Here is a tiny trained network, its code and every weight. The questions are about switching its units off for an input and a target symbol, where a switched-off unit gives its printed mean instead of its output.

import numpy as np


def w(rows, s, z=0):
    codes = np.array(rows[::2]) - 128.0
    scale = np.full(codes.shape[1], s)
    scale[-1] = z or s
    return codes * scale


def f(y):
    return np.maximum(y, 0)


def softmax(a):
    e = np.exp(a - a.max(-1, keepdims=True))
    return e / e.sum(-1, keepdims=True)


def log_softmax(a):
    a = a - a.max(-1, keepdims=True)
    return a - np.log(np.exp(a).sum(-1, keepdims=True))


def net(x, mask):
    ids = ['αβδεζηθμξπστψω'.index(c) for c in x.split()]
    T = len(ids)
    res = E[ids] + P[:T]
    u = 0
    for l in range(2):
        q, k, v = (res @ M[l].T for M in (Q, K, V))
        z = softmax(np.where(np.tri(T) > 0, q @ k.T / 3**0.5, -1e9)) @ v
        res = res + np.where(mask[u], z, O[l][:, -1]) @ O[l][:, :-1]
        u += 1
        y = f(res @ A[l][:, :-1].T + A[l][:, -1])
        res = res + np.where(mask[u : u + 16], y, B[l][:, -1]) @ B[l][:, :-1]
        u += 16
    return log_softmax(res[-1] @ U[:, :-1].T + U[:, -1])


Q, K, V, O, A, B = {}, {}, {}, {}, {}, {}
E = w([
[126,141,36],'α',
[39,128,94],'β',
[113,105,197],'δ',
[66,116,184],'ε',
[104,133,7],'ζ',
[57,169,146],'η',
[127,84,120],'θ',
[130,163,141],'μ',
[157,110,83],'ξ',
[99,149,163],'π',
[153,116,159],'σ',
[82,68,65],'τ',
[85,104,41],'ψ',
[24,93,133],'ω',
],0.017)
P = w([
[138,201,142],'0',
[2,118,142],'1',
[142,192,134],'2',
[62,84,141],'3',
[146,179,126],'4',
[98,63,140],'5',
[148,171,121],'6',
[127,48,142],'7',
[149,166,117],'8',
[144,40,143],'9',
[150,161,114],'10',
],0.02)
Q[0] = w([
[28,147,254],'0.h0',
[121,165,152],'0.h0',
[73,34,163],'0.h0',
],0.0054)
K[0] = w([
[121,252,239],'0.h0',
[180,108,155],'0.h0',
[51,181,9],'0.h0',
],0.0048)
V[0] = w([
[157,213,3],'0.h0',
[141,138,120],'0.h0',
[106,228,207],'0.h0',
],0.0043)
O[0] = w([
[107,255,75,252],'0.h0',
[114,149,116,100],'0.h0',
[147,106,75,174],'0.h0',
],0.006,0.0012)
A[0] = w([
[99,77,221,79],'0.n0',
[41,155,168,199],'0.n1',
[222,164,83,93],'0.n2',
[184,183,49,120],'0.n3',
[143,244,205,1],'0.n4',
[114,157,2,77],'0.n5',
[80,37,18,79],'0.n6',
[190,202,49,157],'0.n7',
[52,91,154,62],'0.n8',
[150,165,249,188],'0.n9',
[73,163,44,193],'0.n10',
[44,70,69,25],'0.n11',
[170,181,39,57],'0.n12',
[158,23,82,9],'0.n13',
[188,182,168,179],'0.n14',
[193,247,212,94],'0.n15',
],0.0096,0.0062)
B[0] = w([
[127,159,162,165],'0.n0',
[28,101,110,224],'0.n1',
[139,221,118,154],'0.n2',
[165,145,184,182],'0.n3',
[133,100,3,144],'0.n4',
[129,89,189,201],'0.n5',
[161,124,171,226],'0.n6',
[120,244,213,201],'0.n7',
[251,138,114,179],'0.n8',
[103,46,54,168],'0.n9',
[51,121,168,254],'0.n10',
[158,170,103,196],'0.n11',
[186,183,189,166],'0.n12',
[54,102,180,154],'0.n13',
[137,158,76,161],'0.n14',
[169,116,2,161],'0.n15',
],0.0084,0.0091)
Q[1] = w([
[8,116,169],'1.h0',
[181,175,45],'1.h0',
[2,141,66],'1.h0',
],0.0047)
K[1] = w([
[242,20,254],'1.h0',
[186,140,35],'1.h0',
[152,8,195],'1.h0',
],0.0052)
V[1] = w([
[70,181,109],'1.h0',
[100,103,191],'1.h0',
[157,253,153],'1.h0',
],0.0049)
O[1] = w([
[122,2,143,252],'1.h0',
[136,116,79,195],'1.h0',
[151,70,184,205],'1.h0',
],0.0038,0.0045)
A[1] = w([
[111,181,79,8],'1.n0',
[40,97,111,191],'1.n1',
[19,63,71,82],'1.n2',
[169,61,29,26],'1.n3',
[248,156,158,106],'1.n4',
[139,45,133,133],'1.n5',
[161,121,218,130],'1.n6',
[140,58,102,166],'1.n7',
[188,151,155,166],'1.n8',
[241,162,165,56],'1.n9',
[2,140,245,163],'1.n10',
[95,209,117,55],'1.n11',
[228,113,77,85],'1.n12',
[103,143,85,39],'1.n13',
[112,92,202,54],'1.n14',
[128,120,28,139],'1.n15',
],0.011)
B[1] = w([
[189,215,96,132],'1.n0',
[123,80,130,204],'1.n1',
[85,233,147,189],'1.n2',
[97,5,102,134],'1.n3',
[50,103,132,149],'1.n4',
[134,184,222,153],'1.n5',
[127,145,50,164],'1.n6',
[67,103,178,156],'1.n7',
[114,157,107,153],'1.n8',
[65,101,144,146],'1.n9',
[200,75,146,251],'1.n10',
[151,155,196,148],'1.n11',
[176,111,190,133],'1.n12',
[39,181,86,131],'1.n13',
[131,142,18,145],'1.n14',
[205,118,58,148],'1.n15',
],0.011,0.024)
U = w([
[55,128,91,126],'α',
[201,187,181,129],'β',
[156,150,116,244],'δ',
[255,129,158,72],'ε',
[139,132,64,127],'ζ',
[161,68,208,93],'η',
[211,91,88,149],'θ',
[211,192,119,91],'μ',
[52,71,182,155],'ξ',
[130,207,185,88],'π',
[54,188,148,55],'σ',
[117,206,109,91],'τ',
[118,49,76,123],'ψ',
[206,32,142,118],'ω',
],0.012)

Each question gives the input, a string of symbols that net reads in full, and the target symbol t.
The units are the heads (3 rows each of Q, K, V and O) and the neurons (one row each of A and B). Each row of codes is followed by its name. A weight is (code - 128) times the scale printed after its matrix; where a second scale follows, it is the last column's (O, A, B and U).
mask holds one flag per unit, layer by layer, with each layer's heads first. A switched-off unit (its flag False) gives its mean, the last column of its rows in O or B, instead of its output. The means were averaged over made-up inputs and are rounded, as every weight is.
A unit's drop is (log p(t) with every unit on - log p(t) with that unit switched off) / (log p(t) with every unit on - log p(t) with every unit switched off).
The circuit of an input: a set's keep is (log p(t) with only the set's units on - log p(t) with every unit switched off) / (log p(t) with every unit on - log p(t) with every unit switched off). Starting from the 12 units with the biggest drops (on a tie, the unit counted first), units are removed one at a time, each time the one whose removal leaves the highest keep (on an exact tie, the one counted first), for as long as the keep stays at least 0.8.
circuit, biggest first: the units of the circuit, biggest drop first
most important unit: the unit with the biggest drop
k most important neurons: the k neurons with the biggest drops, biggest first
drop when u is switched off: that unit's drop, to one decimal
input α α β ζ ξ ζ ω θ θ π, target ξ: circuit, biggest first : 0.n7, 1.n10, 0.n9, 1.n7
input ω τ ψ θ α π ζ, target β: circuit, biggest first : 0.n7
input θ ψ μ, target μ: 3 most important neurons : 0.n7, 0.n15, 0.n4
input ξ σ ω θ ω α ζ μ, target ξ: circuit, biggest first : 1.n10, 0.n7, 1.n15
input π ω π ζ ξ δ θ ω θ σ, target ξ: circuit, biggest first : 0.n7, 1.n10
input σ η θ μ μ τ ζ η τ α, target ξ: circuit, biggest first : 1.n10, 1.n7
input ξ ζ ζ ψ β ε τ η β θ, target ξ: 3 most important neurons : 0.n7, 1.n7, 1.n10
input θ θ ω δ μ ζ σ ψ τ ζ ζ, target β: circuit, biggest first : 0.n7, 1.n11
input ζ θ δ σ ζ ζ, target ω: circuit, biggest first : 0.n6, 1.n2
input π ω θ ζ ζ ε τ, target ω: 2 most important neurons : 1.n2, 0.n8
input μ β ω ζ θ μ ξ ω, target η: 2 most important neurons : 0.n7, 1.n5
input π ω η ζ θ τ θ ζ ψ, target ε: 3 most important neurons : 1.n10, 1.n2, 0.n10
input δ ζ ψ ζ, target η: 3 most important neurons : 1.n10, 0.n6, 0.n5
input μ ζ β σ α τ σ ζ, target η: most important neuron : 0.n6
input θ θ μ θ τ ζ ω η π, target ζ: 3 most important neurons : 1.n10, 1.n15, 0.n15
input β ψ σ θ τ ψ σ ζ, target ξ: 2 most important neurons : 0.n7, 0.n12
input α ξ ζ δ π ξ ζ β α σ, target ξ: 4 most important neurons : 1.n10, 0.n7, 1.n7, 0.n9
input σ θ ξ ψ ε ψ ε α, target ξ: 2 most important neurons : 0.n7, 1.n10
input μ ζ θ σ ζ σ ε ψ σ δ, target ξ: 4 most important neurons : 0.n9, 0.n7, 1.n7, 1.n10
input ε ψ β θ ξ β α θ ζ α, target η: most important unit : 1.n5
input ζ η δ τ ε σ ω ξ π, target ζ: drop when 1.n3 is switched off : 0.0
input ζ α θ α δ, target ψ: drop when 0.n10 is switched off : 0.1
input θ ζ σ θ α, target π: drop when 1.n15 is switched off : 0.1
